Below are the code and all the weights of a small trained network. Each question names an input and a target symbol and asks about switching units off, where a switched-off unit gives its printed mean instead of its output.

import numpy as np


def w(rows, s, z=0):
    codes = np.array(rows[::2]) - 128.0
    scale = np.full(codes.shape[1], s)
    scale[-1] = z or s
    return codes * scale


def f(y):
    return np.maximum(y, 0)


def softmax(a):
    e = np.exp(a - a.max(-1, keepdims=True))
    return e / e.sum(-1, keepdims=True)


def log_softmax(a):
    a = a - a.max(-1, keepdims=True)
    return a - np.log(np.exp(a).sum(-1, keepdims=True))


def net(x, mask):
    ids = ['ΘΣΦβδζηλπτ'.index(c) for c in x.split()]
    T = len(ids)
    res = E[ids] + P[:T]
    r = res
    for j in range(2):
        rows = slice(4 * j, 4 * j + 4)
        q, k, v = (r @ M[0][rows].T for M in (Q, K, V))
        z = softmax(np.where(np.tri(T) > 0, q @ k.T / 4**0.5, -1e9)) @ v
        o = O[0][rows]
        res = res + np.where(mask[j], z, o[:, -1]) @ o[:, :-1]
    y = f(res @ A[0][:, :-1].T + A[0][:, -1])
    res = res + np.where(mask[2:6], y, B[0][:, -1]) @ B[0][:, :-1]
    return log_softmax(res[-1] @ U[:, :-1].T + U[:, -1])


Q, K, V, O, A, B = {}, {}, {}, {}, {}, {}
E = w([
[136,142,100,1],'Θ',
[168,113,79,153],'Σ',
[126,101,117,212],'Φ',
[137,153,175,64],'β',
[46,81,64,213],'δ',
[186,137,65,52],'ζ',
[122,200,105,34],'η',
[112,173,147,37],'λ',
[148,100,97,120],'π',
[132,69,34,157],'τ',
],0.018)
P = w([
[7,3,182,51],'0',
[76,187,76,131],'1',
[79,195,35,93],'2',
[68,208,61,126],'3',
[70,213,58,125],'4',
[91,219,65,118],'5',
[105,227,78,132],'6',
[86,216,79,125],'7',
[91,221,45,98],'8',
[52,215,109,155],'9',
],0.0058)
Q[0] = w([
[203,69,112,218],'H1',
[133,225,117,148],'H1',
[140,176,86,93],'H1',
[65,246,155,61],'H1',
[227,7,74,170],'H2',
[45,101,132,103],'H2',
[105,111,163,214],'H2',
[44,231,168,103],'H2',
],0.014)
K[0] = w([
[130,204,139,152],'H1',
[145,76,205,116],'H1',
[111,151,184,83],'H1',
[171,3,189,91],'H1',
[194,206,36,188],'H2',
[157,96,154,91],'H2',
[163,203,211,165],'H2',
[61,62,211,101],'H2',
],0.014)
V[0] = w([
[112,127,6,178],'H1',
[160,41,181,140],'H1',
[155,130,100,141],'H1',
[142,160,113,181],'H1',
[168,185,74,149],'H2',
[181,117,174,98],'H2',
[166,146,100,75],'H2',
[172,72,111,118],'H2',
],0.019)
O[0] = w([
[131,247,56,163,107],'H1',
[201,106,194,122,11],'H1',
[118,169,110,123,90],'H1',
[149,129,93,74,2],'H1',
[117,218,117,134,115],'H2',
[109,111,191,120,92],'H2',
[88,155,170,188,227],'H2',
[193,148,175,167,148],'H2',
],0.016,0.0092)
A[0] = w([
[160,133,44,131,101],'N1',
[64,104,47,163,44],'N2',
[93,183,196,1,254],'N3',
[106,50,107,226,234],'N4',
],0.0096,0.0027)
B[0] = w([
[81,37,160,150,204],'N1',
[206,148,173,100,251],'N2',
[110,207,129,5,162],'N3',
[162,155,37,181,212],'N4',
],0.012,0.022)
U = w([
[90,89,177,198,1],'Θ',
[129,163,139,85,112],'Σ',
[160,115,109,66,26],'Φ',
[134,82,165,119,144],'β',
[117,83,68,100,26],'δ',
[84,141,220,159,33],'ζ',
[2,135,77,108,219],'η',
[48,59,113,139,94],'λ',
[194,131,219,124,43],'π',
[188,120,103,166,226],'τ',
],0.0089,0.0047)

Each question gives the input, a string of symbols that net reads in full, and the target symbol t.
The units are the heads (4 rows each of Q, K, V and O) and the neurons (one row each of A and B). Each row of codes is followed by its name. A weight is (code - 128) times the scale printed after its matrix; where a second scale follows, it is the last column's (O, A, B and U).
mask holds one flag per unit, heads first, then neurons. A switched-off unit (its flag False) gives its mean, the last column of its rows in O or B, instead of its output. The means were averaged over made-up inputs and are rounded, as every weight is.
A unit's drop is (log p(t) with every unit on - log p(t) with that unit switched off) / (log p(t) with every unit on - log p(t) with every unit switched off).
The circuit of an input: a set's keep is (log p(t) with only the set's units on - log p(t) with every unit switched off) / (log p(t) with every unit on - log p(t) with every unit switched off). Starting from all 6 units, units are removed one at a time, each time the one whose removal leaves the highest keep (on an exact tie, the one counted first), for as long as the keep stays at least 0.8.
circuit, biggest first: the units of the circuit, biggest drop first
most important unit: the unit with the biggest drop
top k neurons: the k neurons with the biggest drops, biggest first
heads that matter: for each layer, one digit per head in row order, 1 if its drop is at least 0.15 and else 0, layers parted by /
drop of u: that unit's drop, to one decimal
input τ λ τ δ τ Θ Σ Θ, target τ: circuit, biggest first => (H1)
input η τ η Σ η ζ λ, target η: heads that matter => 00
input η η ζ, target ζ: heads that matter => 01
input λ π π ζ Φ λ η δ τ λ, target λ: heads that matter => 11
input η π η τ π π η η, target η: circuit, biggest first => (H2; N3)
input Σ β τ π η, target Σ: top 3 neurons => (N2; N3; N4)
input λ Σ τ δ Σ λ λ, target λ: top 2 neurons => (N2; N4)
input β λ π Θ π Θ, target β: circuit, biggest first => (H1; H2)
input Θ π λ π π η Θ ζ, target Θ: circuit, biggest first => (H1; N2)
input δ η π η π π Φ η ζ, target δ: heads that matter => 01
input η τ Σ δ π τ Θ Σ β, target η: heads that matter => 00
input Φ λ Θ, target Φ: top 2 neurons => (N3; N2)
input η π η ζ λ π π π δ, target τ: top 3 neurons => (N2; N3; N4)
input β λ β τ λ, target β: most important unit => H1
input Θ τ η Θ λ Θ η Σ λ η, target Θ: circuit, biggest first => (H1; H2; N2)
input Φ η Σ Φ η Σ, target η: heads that matter => 11
input π η Θ λ, target π: top 2 neurons => (N4; N1)
input η η Θ, target η: heads that matter => 01
input η π λ λ Θ η τ β, target η: heads that matter => 00
input Φ Θ λ, target Φ: top 2 neurons => (N3; N2)
input π β Θ η Σ λ λ λ η β, target π: top 2 neurons => (N1; N4)
input δ η λ, target δ: circuit, biggest first => (H2)
input ζ τ Θ λ Σ η Θ Θ Θ, target ζ: heads that matter => 11
input Σ λ λ η, target Σ: top 2 neurons => (N3; N2)
input λ λ Σ Φ Σ η π π, target η: top 2 neurons => (N4; N1)
input Σ ζ π Σ η τ β Θ, target Σ: drop of N2 => 0.3
input Θ π π Σ β β η η η, target Θ: drop of H1 => 0.6
input τ λ ζ Φ λ, target τ: drop of H2 => 1.4
input ζ ζ π π Σ η λ, target ζ: drop of H1 => 0.1
